Below are the code and all the weights of a small trained network. Each question names an input and a class and asks about switching units off, where a switched-off unit gives its printed mean instead of its output.

import numpy as np


def w(rows, s, z=0):
    codes = np.array(rows[::2]) - 128.0
    scale = np.full(codes.shape[1], s)
    scale[-1] = z or s
    return codes * scale


def norm(h):
    return h / np.sqrt((h * h).mean(-1, keepdims=True) + 1e-5)


def f(y):
    return y / 2 * (1 + np.tanh(0.7978845608 * (y + 0.044715 * y**3)))


def log_softmax(a):
    a = a - a.max(-1, keepdims=True)
    return a - np.log(np.exp(a).sum(-1, keepdims=True))


def net(x, mask):
    res = np.array(x, float).reshape(1, 4) / 4 @ E
    u = 0
    for l in range(3):
        y = f(norm(res) @ A[l][:, :-1].T + A[l][:, -1])
        res = res + np.where(mask[u : u + 11], y, B[l][:, -1]) @ B[l][:, :-1]
        u += 11
    return log_softmax(norm(res)[-1] @ U[:, :-1].T + U[:, -1])


A, B = {}, {}
E = w([
[44,160,133,162],'x0',
[159,43,92,233],'x1',
[180,212,87,134],'x2',
[148,116,253,69],'x3',
],0.0045)
A[0] = w([
[72,114,134,50,79],'0.n0',
[101,124,133,52,52],'0.n1',
[165,4,44,103,161],'0.n2',
[60,113,65,139,119],'0.n3',
[188,67,175,140,48],'0.n4',
[87,58,91,137,90],'0.n5',
[83,54,140,113,90],'0.n6',
[98,179,187,133,71],'0.n7',
[148,99,74,141,79],'0.n8',
[122,39,2,141,36],'0.n9',
[15,132,134,213,2],'0.n10',
],0.0094,0.0063)
B[0] = w([
[121,132,151,66,155],'0.n0',
[88,123,156,82,132],'0.n1',
[135,146,158,180,255],'0.n2',
[163,95,154,165,189],'0.n3',
[156,63,139,94,140],'0.n4',
[133,157,103,155,160],'0.n5',
[144,163,103,127,156],'0.n6',
[122,137,181,196,135],'0.n7',
[66,160,144,142,139],'0.n8',
[138,127,116,254,209],'0.n9',
[45,64,79,102,167],'0.n10',
],0.0086,0.0041)
A[1] = w([
[78,171,111,135,80],'1.n0',
[85,183,81,122,83],'1.n1',
[38,104,75,130,74],'1.n2',
[44,117,111,133,62],'1.n3',
[90,112,12,138,110],'1.n4',
[162,92,71,64,111],'1.n5',
[76,27,125,114,62],'1.n6',
[14,105,89,141,4],'1.n7',
[31,77,74,179,104],'1.n8',
[135,216,49,115,98],'1.n9',
[194,2,135,112,48],'1.n10',
],0.0085,0.0031)
B[1] = w([
[192,74,149,129,127],'1.n0',
[196,104,150,100,132],'1.n1',
[150,57,135,85,158],'1.n2',
[158,77,140,121,140],'1.n3',
[127,144,151,58,195],'1.n4',
[151,216,174,192,124],'1.n5',
[143,106,107,116,153],'1.n6',
[140,2,153,106,158],'1.n7',
[75,36,63,84,251],'1.n8',
[209,138,86,119,167],'1.n9',
[181,80,227,119,154],'1.n10',
],0.0067,0.0033)
A[2] = w([
[62,124,124,2,175],'2.n0',
[127,152,230,103,118],'2.n1',
[128,160,169,41,35],'2.n2',
[53,103,212,169,138],'2.n3',
[58,133,205,169,20],'2.n4',
[207,194,101,142,161],'2.n5',
[43,99,46,78,3],'2.n6',
[132,76,163,92,26],'2.n7',
[144,83,204,142,53],'2.n8',
[73,176,124,30,65],'2.n9',
[22,180,186,84,77],'2.n10',
],0.0095,0.0028)
B[2] = w([
[1,114,106,105,254],'2.n0',
[140,118,196,190,233],'2.n1',
[58,85,102,149,201],'2.n2',
[177,179,87,90,215],'2.n3',
[191,155,97,137,153],'2.n4',
[137,95,47,19,214],'2.n5',
[175,74,182,27,156],'2.n6',
[181,80,85,146,146],'2.n7',
[239,140,186,41,163],'2.n8',
[80,127,126,102,195],'2.n9',
[66,198,94,171,213],'2.n10',
],0.0064,0.0042)
U = w([
[142,109,51,238,186],'0',
[136,238,140,139,80],'1',
[218,109,179,110,185],'2',
[114,139,103,132,2],'3',
[6,184,142,73,191],'4',
[81,8,80,75,141],'5',
[179,189,23,32,152],'6',
],0.018,0.0078)

Each question gives the input, the list of numbers given to net, and the class t.
The units are the neurons (one row each of A and B). Each row of codes is followed by its name. A weight is (code - 128) times the scale printed after its matrix; where a second scale follows, it is the last column's (A, B and U).
mask holds one flag per neuron, layer by layer. A switched-off neuron (its flag False) gives its mean, the last column of its row in B, instead of its output. The means were averaged over made-up inputs and are rounded, as every weight is.
A unit's drop is (log p(t) with every unit on - log p(t) with that unit switched off) / (log p(t) with every unit on - log p(t) with every unit switched off).
The circuit of an input: a set's keep is (log p(t) with only the set's units on - log p(t) with every unit switched off) / (log p(t) with every unit on - log p(t) with every unit switched off). Starting from the 12 units with the biggest drops (on a tie, the unit counted first), units are removed one at a time, each time the one whose removal leaves the highest keep (on an exact tie, the one counted first), for as long as the keep stays at least 0.8.
units of the circuit, in order: the units of the circuit, biggest drop first
k most important neurons: the k neurons with the biggest drops, biggest first
k most important neurons of layer l: the k neurons of layer l with the biggest drops, biggest first
drop of u: that unit's drop, to one decimal
input [3,-6,6,-2], class 6: units of the circuit, in order	(1.n9)
input [8,-8,6,-2], class 6: 2 most important neurons	(1.n9; 2.n5)
input [2,1,-7,6], class 2: 2 most important neurons of layer 1	(1.n10; 1.n8)
input [7,7,-3,8], class 2: 2 most important neurons	(1.n10; 2.n8)
input [-2,-2,-8,-2], class 0: 4 most important neurons of layer 0	(0.n10; 0.n6; 0.n2; 0.n5)
input [4,4,7,6], class 1: 2 most important neurons	(0.n7; 1.n9)
input [-3,-3,4,3], class 4: 3 most important neurons	(0.n9; 0.n6; 0.n5)
input [-4,-3,-7,5], class 4: 2 most important neurons	(0.n9; 0.n3)
input [-1,-3,-7,-4], class 0: 3 most important neurons	(0.n2; 0.n9; 0.n3)
input [0,-4,-3,-8], class 0: 2 most important neurons of layer 0	(0.n9; 0.n3)
input [5,5,5,7], class 2: 2 most important neurons	(0.n4; 0.n8)
input [-7,6,4,1], class 2: 2 most important neurons	(0.n4; 1.n10)
input [-8,-5,1,8], class 4: 2 most important neurons	(0.n3; 0.n9)
input [-4,-7,-7,-7], class 4: 3 most important neurons	(0.n1; 0.n10; 0.n0)
input [-1,2,7,-2], class 6: most important neuron of layer 2	(2.n5)
input [3,-3,7,2], class 6: 2 most important neurons	(2.n5; 1.n9)
input [8,-4,6,-7], class 6: 2 most important neurons of layer 0	(0.n1; 0.n8)
input [8,7,4,-3], class 5: 2 most important neurons of layer 1	(1.n8; 1.n4)
input [5,-6,2,-7], class 5: 3 most important neurons of layer 0	(0.n6; 0.n2; 0.n5)
input [6,5,7,-2], class 5: 2 most important neurons of layer 1	(1.n8; 1.n4)
input [7,-3,5,-1], class 6: 2 most important neurons	(1.n9; 2.n5)
input [-5,3,2,1], class 2: most important neuron	(0.n4)
input [3,-3,3,-1], class 6: drop of 2.n5	0.1
input [7,-3,6,-3], class 6: drop of 1.n9	0.4
input [8,-1,7,-1], class 6: drop of 1.n9	0.5
